Below is a small trained network, with its code and all its weights. Each question gives an input and a target symbol and asks what happens when units are switched off, that is, made to give their printed mean instead of their output.

import numpy as np


def w(rows, s, z=0):
    codes = np.array(rows[::2]) - 128.0
    scale = np.full(codes.shape[1], s)
    scale[-1] = z or s
    return codes * scale


def norm(h):
    return h / np.sqrt((h * h).mean(-1, keepdims=True) + 1e-5)


def f(y):
    return np.maximum(y, 0)


def softmax(a):
    e = np.exp(a - a.max(-1, keepdims=True))
    return e / e.sum(-1, keepdims=True)


def log_softmax(a):
    a = a - a.max(-1, keepdims=True)
    return a - np.log(np.exp(a).sum(-1, keepdims=True))


def net(x, mask):
    ids = ['ΓΘΛΞΠαβζμτφω'.index(c) for c in x.split()]
    T = len(ids)
    res = E[ids] + P[:T]
    u = 0
    for l in range(3):
        r = norm(res)
        for j in range(2):
            rows = slice(2 * j, 2 * j + 2)
            q, k, v = (r @ M[l][rows].T for M in (Q, K, V))
            z = softmax(np.where(np.tri(T) > 0, q @ k.T / 2**0.5, -1e9)) @ v
            o = O[l][rows]
            res = res + np.where(mask[u + j], z, o[:, -1]) @ o[:, :-1]
        u += 2
        y = f(norm(res) @ A[l][:, :-1].T + A[l][:, -1])
        res = res + np.where(mask[u : u + 4], y, B[l][:, -1]) @ B[l][:, :-1]
        u += 4
    return log_softmax(norm(res)[-1] @ U[:, :-1].T + U[:, -1])


Q, K, V, O, A, B = {}, {}, {}, {}, {}, {}
E = w([
[106,188,120,176,193,127,34,137,112,226],'Γ',
[146,150,143,83,6,112,141,128,119,179],'Θ',
[162,66,120,103,145,107,163,173,115,157],'Λ',
[67,122,152,63,83,85,97,152,160,98],'Ξ',
[107,113,109,98,135,124,183,148,130,159],'Π',
[93,77,105,60,191,114,148,171,127,95],'α',
[120,128,110,98,122,175,199,100,94,172],'β',
[89,130,131,143,112,127,205,95,156,154],'ζ',
[229,158,52,95,162,151,157,155,184,125],'μ',
[166,57,212,133,94,99,58,68,158,161],'τ',
[121,60,92,161,130,102,123,195,249,153],'φ',
[62,130,154,102,179,222,118,79,200,118],'ω',
],0.022)
P = w([
[164,163,145,192,51,123,170,129,93,7],'0',
[107,103,140,78,57,155,177,124,123,154],'1',
[106,121,121,79,74,157,163,119,118,176],'2',
[112,131,117,82,92,141,154,109,124,182],'3',
[117,136,117,76,106,138,143,101,126,196],'4',
[119,153,130,75,119,131,142,104,135,205],'5',
[115,166,125,78,135,122,137,93,142,204],'6',
[118,182,115,84,146,116,146,84,149,196],'7',
],0.013)
Q[0] = w([
[71,118,96,102,103,169,149,183,138,127],'0.h1',
[110,124,74,66,102,116,142,154,177,246],'0.h1',
[91,124,123,8,140,125,148,97,170,203],'0.h2',
[90,78,125,25,102,118,210,117,188,150],'0.h2',
],0.012)
K[0] = w([
[112,126,109,114,174,152,104,157,168,113],'0.h1',
[176,145,124,187,172,186,29,140,159,193],'0.h1',
[150,206,117,196,205,122,32,105,134,162],'0.h2',
[172,109,121,120,178,157,62,109,244,206],'0.h2',
],0.011)
V[0] = w([
[120,111,99,165,164,175,95,125,249,123],'0.h1',
[200,121,122,98,87,142,103,127,97,156],'0.h1',
[88,181,116,68,119,168,108,138,93,93],'0.h2',
[164,93,196,139,159,164,91,79,109,116],'0.h2',
],0.012)
O[0] = w([
[134,79,85,172,124,66,145,121,229,169,254],'0.h1',
[165,207,138,99,165,38,167,121,100,156,160],'0.h1',
[207,137,187,113,121,231,76,118,192,136,126],'0.h2',
[176,113,157,153,126,102,93,6,129,166,89],'0.h2',
],0.013,0.004)
A[0] = w([
[28,10,151,62,149,36,147,137,158,81,251],'0.n1',
[60,167,108,104,47,130,118,52,163,182,11],'0.n2',
[39,2,51,178,187,141,216,64,59,150,182],'0.n3',
[136,171,121,192,179,140,170,173,8,108,212],'0.n4',
],0.0069,0.0028)
B[0] = w([
[174,125,97,156,82,141,157,118,95,174,253],'0.n1',
[156,97,151,134,221,156,130,178,131,162,221],'0.n2',
[160,149,216,106,65,98,76,186,162,160,225],'0.n3',
[129,114,89,154,111,247,160,69,117,119,172],'0.n4',
],0.014,0.0061)
Q[1] = w([
[176,83,22,86,126,156,168,61,114,75],'1.h1',
[133,215,43,165,130,98,133,101,3,234],'1.h1',
[123,130,153,192,155,83,152,96,71,106],'1.h2',
[146,94,148,142,109,178,75,167,99,71],'1.h2',
],0.0069)
K[1] = w([
[166,119,187,69,123,58,145,183,102,201],'1.h1',
[47,154,108,234,195,144,83,120,77,135],'1.h1',
[120,82,119,40,78,117,140,153,135,206],'1.h2',
[119,62,120,2,79,120,174,122,155,191],'1.h2',
],0.0085)
V[1] = w([
[99,180,131,74,144,107,93,138,130,156],'1.h1',
[113,140,56,175,84,128,51,148,102,39],'1.h1',
[221,37,101,120,68,128,197,61,159,31],'1.h2',
[91,169,83,153,254,132,80,174,156,245],'1.h2',
],0.0074)
O[1] = w([
[109,132,202,109,157,121,119,140,155,149,139],'1.h1',
[193,151,94,107,100,149,111,183,98,108,27],'1.h1',
[122,140,178,221,188,127,254,102,91,144,3],'1.h2',
[133,124,77,50,81,174,70,121,79,116,223],'1.h2',
],0.01,0.003)
A[1] = w([
[110,130,106,61,134,173,73,219,139,85,129],'1.n1',
[2,202,165,211,66,178,208,135,178,54,1],'1.n2',
[102,210,196,131,62,56,175,155,172,109,115],'1.n3',
[146,177,166,193,254,143,174,211,143,168,96],'1.n4',
],0.0098,0.0062)
B[1] = w([
[207,25,194,85,225,10,106,136,168,130,254],'1.n1',
[23,67,146,112,97,108,33,138,179,201,167],'1.n2',
[121,83,41,172,54,101,17,141,244,5,188],'1.n3',
[133,2,45,98,27,96,221,20,139,92,186],'1.n4',
],0.0078,0.0068)
Q[2] = w([
[138,6,50,48,125,124,168,148,142,193],'2.h1',
[86,198,113,163,108,158,212,104,87,63],'2.h1',
[150,112,116,73,155,157,81,113,152,168],'2.h2',
[86,118,72,52,77,147,115,138,121,122],'2.h2',
],0.017)
K[2] = w([
[128,149,3,121,207,139,86,150,142,190],'2.h1',
[135,152,126,89,48,135,222,74,156,109],'2.h1',
[133,151,159,235,127,179,94,114,112,32],'2.h2',
[168,162,83,195,71,142,176,168,119,58],'2.h2',
],0.013)
V[2] = w([
[251,142,81,135,63,137,137,89,157,93],'2.h1',
[122,63,120,113,235,76,208,143,189,116],'2.h1',
[82,172,212,144,105,117,72,118,160,165],'2.h2',
[116,107,85,131,137,139,121,108,202,109],'2.h2',
],0.012)
O[2] = w([
[226,180,69,65,120,156,70,24,249,117,123],'2.h1',
[111,23,170,126,213,134,137,88,90,48,162],'2.h1',
[75,125,215,107,88,186,155,149,144,102,5],'2.h2',
[122,138,78,88,195,207,191,110,104,140,237],'2.h2',
],0.013,0.0025)
A[2] = w([
[77,40,160,157,161,90,106,125,87,56,51],'2.n1',
[114,154,98,100,109,237,107,116,59,156,17],'2.n2',
[63,120,199,160,96,111,140,225,92,78,127],'2.n3',
[154,106,120,129,86,55,40,8,161,112,1],'2.n4',
],0.012,0.0047)
B[2] = w([
[180,174,138,171,111,164,143,160,144,85,255],'2.n1',
[148,140,189,135,152,127,153,252,153,105,163],'2.n2',
[83,154,72,75,127,120,109,70,157,93,253],'2.n3',
[103,175,192,105,103,93,209,141,84,98,250],'2.n4',
],0.019,0.0055)
U = w([
[134,141,161,121,85,102,44,92,195,18,71],'Γ',
[102,94,78,183,90,51,134,151,170,175,100],'Θ',
[174,194,62,43,207,65,195,58,143,88,18],'Λ',
[137,209,153,171,143,194,217,191,122,177,72],'Ξ',
[142,156,74,178,144,162,167,73,2,185,252],'Π',
[64,172,77,84,137,173,188,121,60,81,138],'α',
[145,149,233,129,94,61,178,99,107,132,126],'β',
[135,101,120,87,142,118,49,165,84,166,151],'ζ',
[188,240,100,123,71,131,81,79,174,143,151],'μ',
[138,70,192,105,151,178,118,39,181,180,106],'τ',
[18,145,95,132,45,158,98,28,96,162,169],'φ',
[215,90,149,183,123,145,91,117,63,52,195],'ω',
],0.0092,0.0043)

Each question gives the input, a string of symbols that net reads in full, and the target symbol t.
The units are the heads (2 rows each of Q, K, V and O) and the neurons (one row each of A and B). Each row of codes is followed by its name. A weight is (code - 128) times the scale printed after its matrix; where a second scale follows, it is the last column's (O, A, B and U).
mask holds one flag per unit, layer by layer, with each layer's heads first. A switched-off unit (its flag False) gives its mean, the last column of its rows in O or B, instead of its output. The means were averaged over made-up inputs and are rounded, as every weight is.
A unit's drop is (log p(t) with every unit on - log p(t) with that unit switched off) / (log p(t) with every unit on - log p(t) with every unit switched off).
k most important neurons: the k neurons with the biggest drops, biggest first
k most important neurons of layer l: the k neurons of layer l with the biggest drops, biggest first
which heads matter: for each layer, one digit per head in row order, 1 if its drop is at least 0.15 and else 0, layers parted by /
input Θ μ Γ μ φ ω Γ τ, target β: most important neuron of layer 1	1.n4
input Π Ξ Π φ φ Θ ζ, target Θ: which heads matter	01 / 00 / 00
input Γ Θ Ξ Π φ Θ Ξ, target μ: which heads matter	00 / 00 / 10
input ω Γ ζ μ Π τ Ξ Ξ, target Ξ: 2 most important neurons	2.n2; 0.n1
input Λ Λ Ξ Ξ ζ Π β Γ, target Θ: which heads matter	11 / 01 / 11
input α β ω φ Ξ, target Θ: which heads matter	11 / 00 / 00
input Π φ μ μ Θ, target Λ: which heads matter	00 / 00 / 10
input φ ζ Γ Ξ Π Γ ζ Θ, target ζ: which heads matter	00 / 01 / 00
input β Π Λ Γ Θ β α, target β: 3 most important neurons	1.n4; 0.n4; 2.n4
input τ Π ω Ξ β α, target τ: which heads matter	01 / 00 / 00
input Γ ζ φ Ξ Π Π τ, target μ: 2 most important neurons of layer 0	0.n1; 0.n4
input Λ Ξ Ξ ζ, target φ: 2 most important neurons of layer 1	1.n2; 1.n1
input Γ φ Π ζ α φ Γ Ξ, target ζ: 2 most important neurons	0.n1; 0.n2
input ω β Γ μ, target Ξ: which heads matter	11 / 01 / 11
input Θ Λ ω Γ Π, target Γ: which heads matter	11 / 00 / 11
input Π Γ ζ Θ, target ω: most important neuron of layer 1	1.n1
input Π Γ Θ, target ω: which heads matter	01 / 00 / 10
input ζ φ Γ Π, target α: 3 most important neurons of layer 1	1.n1; 1.n2; 1.n3
input Ξ ζ φ τ Π Π, target β: which heads matter	01 / 00 / 10
input Π Π Γ Θ Γ τ, target β: which heads matter	10 / 01 / 01
input ω Π Ξ φ Λ, target Θ: most important neuron	0.n3
input ω Π Λ Ξ Π, target τ: which heads matter	01 / 00 / 00
input Ξ φ φ β φ Π Ξ Γ, target τ: 2 most important neurons	1.n1; 1.n4
input Θ Γ Π Π, target Γ: 3 most important neurons	2.n3; 1.n1; 2.n1
input τ Ξ Γ, target φ: 2 most important neurons	2.n3; 0.n1
input Γ Ξ β β Ξ Θ φ, target μ: 2 most important neurons of layer 0	0.n1; 0.n4
